Below is a small trained network, with its code and all its weights. Each question gives an input and a target symbol and asks what happens when units are switched off, that is, made to give their printed mean instead of their output.

import numpy as np


def w(rows, s, z=0):
    codes = np.array(rows[::2]) - 128.0
    scale = np.full(codes.shape[1], s)
    scale[-1] = z or s
    return codes * scale


def norm(h):
    return h / np.sqrt((h * h).mean(-1, keepdims=True) + 1e-5)


def f(y):
    return np.maximum(y, 0)


def softmax(a):
    e = np.exp(a - a.max(-1, keepdims=True))
    return e / e.sum(-1, keepdims=True)


def log_softmax(a):
    a = a - a.max(-1, keepdims=True)
    return a - np.log(np.exp(a).sum(-1, keepdims=True))


def net(x, mask):
    ids = ['ΔΛΣΨβεζθπω'.index(c) for c in x.split()]
    T = len(ids)
    res = E[ids] + P[:T]
    u = 0
    for l in range(2):
        r = norm(res)
        for j in range(2):
            rows = slice(2 * j, 2 * j + 2)
            q, k, v = (r @ M[l][rows].T for M in (Q, K, V))
            z = softmax(np.where(np.tri(T) > 0, q @ k.T / 2**0.5, -1e9)) @ v
            o = O[l][rows]
            res = res + np.where(mask[u + j], z, o[:, -1]) @ o[:, :-1]
        u += 2
        y = f(norm(res) @ A[l][:, :-1].T + A[l][:, -1])
        res = res + np.where(mask[u : u + 16], y, B[l][:, -1]) @ B[l][:, :-1]
        u += 16
    return log_softmax(norm(res)[-1] @ U[:, :-1].T + U[:, -1])


Q, K, V, O, A, B = {}, {}, {}, {}, {}, {}
E = w([
[136,81,251,255,132,96],'Δ',
[124,210,200,135,188,217],'Λ',
[116,197,211,172,200,205],'Σ',
[62,116,24,95,94,86],'Ψ',
[105,200,131,197,91,163],'β',
[153,203,136,198,152,11],'ε',
[159,53,121,27,119,165],'ζ',
[65,147,214,140,230,210],'θ',
[137,201,191,139,188,221],'π',
[98,196,201,137,217,196],'ω',
],0.00086)
P = w([
[211,121,83,167,36,142],'0',
[108,150,183,87,2,77],'1',
[126,142,197,144,31,93],'2',
[117,154,190,134,62,101],'3',
[113,157,160,118,90,111],'4',
[121,160,170,132,105,125],'5',
[112,162,151,131,118,133],'6',
[114,146,152,148,133,138],'7',
[117,152,160,150,137,148],'8',
[107,150,162,138,151,155],'9',
[106,156,151,139,158,158],'10',
[92,165,141,139,165,157],'11',
],0.00049)
Q[0] = w([
[19,26,3,48,85,113],'L0H0',
[98,30,208,103,48,210],'L0H0',
[85,187,173,204,88,76],'L0H1',
[91,191,187,212,97,77],'L0H1',
],0.003)
K[0] = w([
[105,66,60,5,66,161],'L0H0',
[141,78,220,71,254,242],'L0H0',
[135,207,181,209,216,57],'L0H1',
[145,207,187,209,236,64],'L0H1',
],0.0029)
V[0] = w([
[165,210,126,152,168,7],'L0H0',
[186,78,218,117,164,134],'L0H0',
[101,61,149,68,111,148],'L0H1',
[57,174,128,211,156,102],'L0H1',
],0.0015)
O[0] = w([
[14,78,112,123,121,254,92],'L0H0',
[215,140,53,28,67,162,254],'L0H0',
[139,160,207,140,188,168,127],'L0H1',
[143,18,102,72,98,88,139],'L0H1',
],0.0014,0.00053)
A[0] = w([
[12,110,172,160,135,123,132],'L0N0',
[102,123,110,205,83,39,3],'L0N1',
[149,101,130,94,141,19,115],'L0N2',
[210,218,134,115,150,156,134],'L0N3',
[140,54,58,31,44,163,124],'L0N4',
[32,220,92,180,106,130,120],'L0N5',
[222,154,151,141,31,73,131],'L0N6',
[154,30,64,42,57,126,117],'L0N7',
[18,121,56,177,115,87,116],'L0N8',
[49,151,169,118,217,213,106],'L0N9',
[152,139,21,90,47,161,120],'L0N10',
[174,37,89,67,26,120,103],'L0N11',
[105,205,125,248,131,89,137],'L0N12',
[15,77,56,164,148,93,110],'L0N13',
[60,117,115,221,80,150,132],'L0N14',
[194,185,59,155,140,85,122],'L0N15',
],0.0012,0.0035)
B[0] = w([
[177,150,120,119,133,136,210],'L0N0',
[98,4,107,124,116,110,128],'L0N1',
[90,171,115,104,90,106,146],'L0N2',
[101,89,139,113,157,124,255],'L0N3',
[123,164,120,107,103,53,184],'L0N4',
[141,67,157,105,119,132,197],'L0N5',
[84,103,96,132,149,134,215],'L0N6',
[109,164,118,128,99,64,169],'L0N7',
[167,134,147,91,171,145,183],'L0N8',
[103,145,78,162,104,128,217],'L0N9',
[95,154,119,179,79,72,159],'L0N10',
[75,192,98,176,96,36,154],'L0N11',
[141,105,116,79,107,143,240],'L0N12',
[186,149,168,99,168,167,164],'L0N13',
[153,123,113,79,137,117,200],'L0N14',
[147,149,124,131,98,103,149],'L0N15',
],0.0024,0.00096)
Q[1] = w([
[171,42,150,208,156,80],'L1H0',
[101,106,166,228,238,193],'L1H0',
[254,96,78,44,28,186],'L1H1',
[102,135,3,70,196,35],'L1H1',
],0.0033)
K[1] = w([
[123,95,150,186,24,79],'L1H0',
[207,36,209,230,160,141],'L1H0',
[68,87,40,78,1,83],'L1H1',
[20,226,201,37,170,116],'L1H1',
],0.0036)
V[1] = w([
[197,206,130,112,71,104],'L1H0',
[131,184,79,85,143,161],'L1H0',
[150,155,158,156,50,216],'L1H1',
[249,76,132,164,130,101],'L1H1',
],0.0021)
O[1] = w([
[156,226,153,200,119,178,254],'L1H0',
[113,40,140,249,61,85,138],'L1H0',
[248,226,2,142,177,121,189],'L1H1',
[17,179,87,76,185,62,140],'L1H1',
],0.0014,0.00094)
A[1] = w([
[35,135,74,165,67,116,100],'L1N0',
[77,153,70,192,104,51,107],'L1N1',
[159,109,154,61,187,133,60],'L1N2',
[128,59,149,107,76,113,151],'L1N3',
[173,157,153,95,119,190,151],'L1N4',
[91,91,127,186,49,98,120],'L1N5',
[93,108,112,221,56,51,123],'L1N6',
[103,112,98,218,79,37,116],'L1N7',
[70,120,175,108,120,75,160],'L1N8',
[110,72,95,146,117,92,2],'L1N9',
[180,111,79,126,64,135,97],'L1N10',
[162,94,163,208,89,88,159],'L1N11',
[125,108,115,112,163,171,142],'L1N12',
[88,142,108,209,86,98,94],'L1N13',
[57,122,79,130,91,186,126],'L1N14',
[133,133,125,119,66,5,139],'L1N15',
],0.0023,0.0025)
B[1] = w([
[88,156,117,183,71,88,142],'L1N0',
[98,154,174,203,104,32,163],'L1N1',
[180,103,232,157,160,19,151],'L1N2',
[123,181,111,143,130,142,176],'L1N3',
[122,86,108,128,140,105,248],'L1N4',
[117,178,150,208,149,17,151],'L1N5',
[88,175,149,201,131,3,170],'L1N6',
[79,161,149,198,104,11,168],'L1N7',
[166,93,94,121,133,131,200],'L1N8',
[142,182,128,123,78,164,128],'L1N9',
[124,112,173,91,141,149,153],'L1N10',
[92,132,94,88,91,158,188],'L1N11',
[118,98,125,121,114,104,170],'L1N12',
[94,96,93,83,57,122,136],'L1N13',
[111,139,119,179,129,59,149],'L1N14',
[95,92,113,128,100,198,254],'L1N15',
],0.0033,0.0018)
U = w([
[5,208,91,250,11,5,251],'Δ',
[82,8,23,11,14,252,221],'Λ',
[245,6,245,66,211,7,207],'Σ',
[53,119,229,151,153,212,21],'Ψ',
[229,198,59,180,122,161,49],'β',
[100,243,251,164,196,246,150],'ε',
[219,173,24,145,170,119,44],'ζ',
[162,191,85,145,159,148,17],'θ',
[242,228,44,192,155,163,108],'π',
[31,234,47,6,242,90,70],'ω',
],0.0037,0.0024)

Each question gives the input, a string of symbols that net reads in full, and the target symbol t.
The units are the heads (2 rows each of Q, K, V and O) and the neurons (one row each of A and B). Each row of codes is followed by its name. A weight is (code - 128) times the scale printed after its matrix; where a second scale follows, it is the last column's (O, A, B and U).
mask holds one flag per unit, layer by layer, with each layer's heads first. A switched-off unit (its flag False) gives its mean, the last column of its rows in O or B, instead of its output. The means were averaged over made-up inputs and are rounded, as every weight is.
A unit's drop is (log p(t) with every unit on - log p(t) with that unit switched off) / (log p(t) with every unit on - log p(t) with every unit switched off).
most important unit: the unit with the biggest drop
top k neurons: the k neurons with the biggest drops, biggest first
k most important neurons of layer l: the k neurons of layer l with the biggest drops, biggest first
which heads matter: for each layer, one digit per head in row order, 1 if its drop is at least 0.15 and else 0, layers parted by /
input ζ ω Σ, target ε: top 2 neurons : (L1N15, L1N8)
input θ Ψ θ Δ θ ω, target Σ: most important unit : L1H0
input ω π θ, target Λ: which heads matter : 01 / 10
input ζ ε ζ Ψ ε ζ Λ Ψ ζ, target Σ: which heads matter : 11 / 00
input ζ π θ Ψ Δ π π Ψ ζ Ψ, target Σ: top 3 neurons : (L0N13, L0N8, L1N2)
input ζ ε ε, target Λ: 3 most important neurons of layer 0 : (L0N8, L0N13, L0N9)
input θ ω ζ π π π ζ Σ ε θ Δ Δ, target Λ: which heads matter : 00 / 10
input θ Λ Σ, target Σ: top 2 neurons : (L0N3, L1N15)
input ζ ζ π β Δ Ψ Δ Ψ, target Λ: 3 most important neurons of layer 0 : (L0N13, L0N8, L0N10)
input Δ ζ Σ, target ω: which heads matter : 00 / 01
input Ψ Δ ω ζ Ψ π θ Δ Δ Δ, target Σ: which heads matter : 00 / 10
input Σ Ψ π ω ε Δ θ Δ ζ Δ, target Σ: which heads matter : 00 / 11
input Λ ζ ε ζ Ψ Ψ ζ ω ε ζ π ε, target Σ: which heads matter : 10 / 00
input ω ζ Σ, target Λ: most important unit : L0N3
input θ β Ψ θ, target Σ: top 2 neurons : (L1N15, L1N11)
input ω ω ω, target Λ: top 2 neurons : (L0N3, L1N11)
input ε ω Λ θ Ψ ε Ψ Λ ζ ε, target Σ: top 4 neurons : (L0N8, L0N13, L1N2, L0N5)
input ζ Ψ ω, target ε: which heads matter : 11 / 10
input Ψ ω Λ Ψ, target Λ: which heads matter : 11 / 10
input θ Λ π, target Σ: top neuron : (L0N3)
input ω Δ ζ Δ π θ ε Δ Σ Δ Λ, target ω: top 2 neurons : (L1N15, L0N9)
input Δ Ψ Δ ζ Δ Σ, target ω: which heads matter : 00 / 11
input β Δ π Δ Δ ζ, target Δ: 2 most important neurons of layer 0 : (L0N11, L0N7)
input ω Σ Ψ ω, target Λ: top 2 neurons : (L0N3, L1N6)
input ε ω ε, target Λ: top 3 neurons : (L0N8, L0N13, L0N5)
input ζ θ Δ Ψ Δ Λ, target ω: top 3 neurons : (L1N15, L0N9, L1N4)
input Ψ π ε β β, target Λ: most important unit : L0H0
